Here is a tiny trained network, its code and every weight. The questions are about switching its units off for an input and a class, where a switched-off unit gives its printed mean instead of its output.

import numpy as np


def w(rows, s, z=0):
    codes = np.array(rows[::2]) - 128.0
    scale = np.full(codes.shape[1], s)
    scale[-1] = z or s
    return codes * scale


def f(y):
    return np.maximum(y, 0)


def log_softmax(a):
    a = a - a.max(-1, keepdims=True)
    return a - np.log(np.exp(a).sum(-1, keepdims=True))


def net(x, mask):
    res = np.array(x, float).reshape(1, 8) / 4 @ E
    y = f(res @ A[0][:, :-1].T + A[0][:, -1])
    res = res + np.where(mask, y, B[0][:, -1]) @ B[0][:, :-1]
    return log_softmax(res[-1] @ U[:, :-1].T + U[:, -1])


A, B = {}, {}
E = w([
[171,191,164,1],'x0',
[171,112,123,125],'x1',
[51,58,24,94],'x2',
[131,123,124,127],'x3',
[148,121,127,129],'x4',
[219,250,26,141],'x5',
[134,127,130,128],'x6',
[113,133,134,132],'x7',
],0.01)
A[0] = w([
[155,192,167,190,70],'neuron 0',
[143,156,219,156,96],'neuron 1',
[144,184,137,171,218],'neuron 2',
[122,169,140,63,9],'neuron 3',
[155,247,38,172,2],'neuron 4',
[125,98,99,208,81],'neuron 5',
[118,132,112,219,23],'neuron 6',
[156,101,122,186,78],'neuron 7',
[95,151,111,245,75],'neuron 8',
[63,165,94,72,203],'neuron 9',
],0.013,0.007)
B[0] = w([
[139,124,50,75,193],'neuron 0',
[51,105,33,123,209],'neuron 1',
[110,123,90,184,216],'neuron 2',
[196,233,214,72,165],'neuron 3',
[60,1,210,127,249],'neuron 4',
[197,169,115,58,194],'neuron 5',
[85,155,141,52,174],'neuron 6',
[138,177,154,67,163],'neuron 7',
[211,167,174,95,206],'neuron 8',
[140,175,97,160,207],'neuron 9',
],0.0096,0.012)
U = w([
[179,197,222,67,27],'0',
[71,73,251,156,72],'1',
[129,164,134,163,255],'2',
[97,147,37,118,70],'3',
[133,164,153,163,235],'4',
],0.012,0.0099)

Each question gives the input, the list of numbers given to net, and the class t.
The units are the neurons (one row each of A and B). Each row of codes is followed by its name. A weight is (code - 128) times the scale printed after its matrix; where a second scale follows, it is the last column's (A, B and U).
mask holds one flag per neuron, in row order. A switched-off neuron (its flag False) gives its mean, the last column of its row in B, instead of its output. The means were averaged over made-up inputs and are rounded, as every weight is.
A unit's drop is (log p(t) with every unit on - log p(t) with that unit switched off) / (log p(t) with every unit on - log p(t) with every unit switched off).
The circuit of an input: a set's keep is (log p(t) with only the set's units on - log p(t) with every unit switched off) / (log p(t) with every unit on - log p(t) with every unit switched off). Starting from all 10 units, units are removed one at a time, each time the one whose removal leaves the highest keep (on an exact tie, the one counted first), for as long as the keep stays at least 0.8.
circuit, biggest first: the units of the circuit, biggest drop first
most important unit: the unit with the biggest drop
top k neurons: the k neurons with the biggest drops, biggest first
drop of u: that unit's drop, to one decimal
input [-7,-6,8,3,-8,0,1,-4], class 2: most important unit -> neuron 8
input [7,-1,5,2,-4,-7,5,-4], class 0: top 2 neurons -> [neuron 4; neuron 1]
input [4,-3,6,-7,-8,3,-5,0], class 2: top 2 neurons -> [neuron 1; neuron 0]
input [-5,7,6,-1,-5,-4,1,7], class 4: top 3 neurons -> [neuron 4; neuron 1; neuron 0]
input [3,-4,-6,7,-3,4,2,8], class 3: top 2 neurons -> [neuron 0; neuron 1]
input [-1,1,8,8,-4,-7,-4,4], class 3: top 4 neurons -> [neuron 4; neuron 9; neuron 8; neuron 3]
input [-7,-6,-8,6,-3,2,-2,8], class 3: top 3 neurons -> [neuron 1; neuron 0; neuron 2]
input [-5,-5,-5,0,1,4,2,7], class 0: top 2 neurons -> [neuron 8; neuron 6]
input [1,0,5,-4,6,-5,6,6], class 2: top 4 neurons -> [neuron 4; neuron 9; neuron 1; neuron 6]
input [-4,-1,4,-3,2,3,6,-8], class 0: circuit, biggest first -> [neuron 1; neuron 5; neuron 8]
input [-7,0,5,3,4,1,7,-2], class 0: circuit, biggest first -> [neuron 8; neuron 5; neuron 1]
input [-5,-5,4,-8,-7,-5,8,-5], class 2: top 3 neurons -> [neuron 4; neuron 5; neuron 3]
input [0,-3,5,4,-8,3,-7,-8], class 2: top 2 neurons -> [neuron 1; neuron 0]
input [-8,-6,-6,-2,-7,-5,-4,7], class 0: most important unit -> neuron 8
input [-1,-4,-7,3,6,-5,1,-6], class 3: top 2 neurons -> [neuron 1; neuron 4]
input [0,-8,4,-1,4,4,-4,2], class 4: top 3 neurons -> [neuron 1; neuron 0; neuron 9]
input [3,-8,-8,2,-6,6,0,3], class 3: circuit, biggest first -> [neuron 0; neuron 1]
input [5,8,7,7,3,5,4,8], class 4: circuit, biggest first -> [neuron 1; neuron 0; neuron 5]
input [-5,-1,-2,3,-3,-5,5,7], class 0: top 3 neurons -> [neuron 4; neuron 8; neuron 5]
input [6,-5,7,5,-7,5,-1,-3], class 2: most important unit -> neuron 9
input [2,-1,-6,-7,7,-3,-6,3], class 2: top 3 neurons -> [neuron 4; neuron 6; neuron 5]
input [-8,-8,4,-1,-2,-1,-8,-6], class 0: top 2 neurons -> [neuron 8; neuron 5]
input [0,-8,7,-2,8,-4,-7,-6], class 2: circuit, biggest first -> [neuron 4; neuron 1]
input [-2,-7,-7,-5,6,-3,0,-8], class 3: circuit, biggest first -> [neuron 1; neuron 0]
input [-3,2,-7,2,-4,1,1,-5], class 3: drop of neuron 0 -> 0.3
input [5,6,-3,-8,-4,8,-4,4], class 1: drop of neuron 4 -> 1.0
input [8,-2,8,-2,5,2,-5,0], class 0: circuit, biggest first -> [neuron 3]
input [4,-3,4,7,-2,8,-3,2], class 1: drop of neuron 4 -> 0.9
input [6,3,-8,1,7,-2,0,0], class 3: drop of neuron 8 -> 0.1
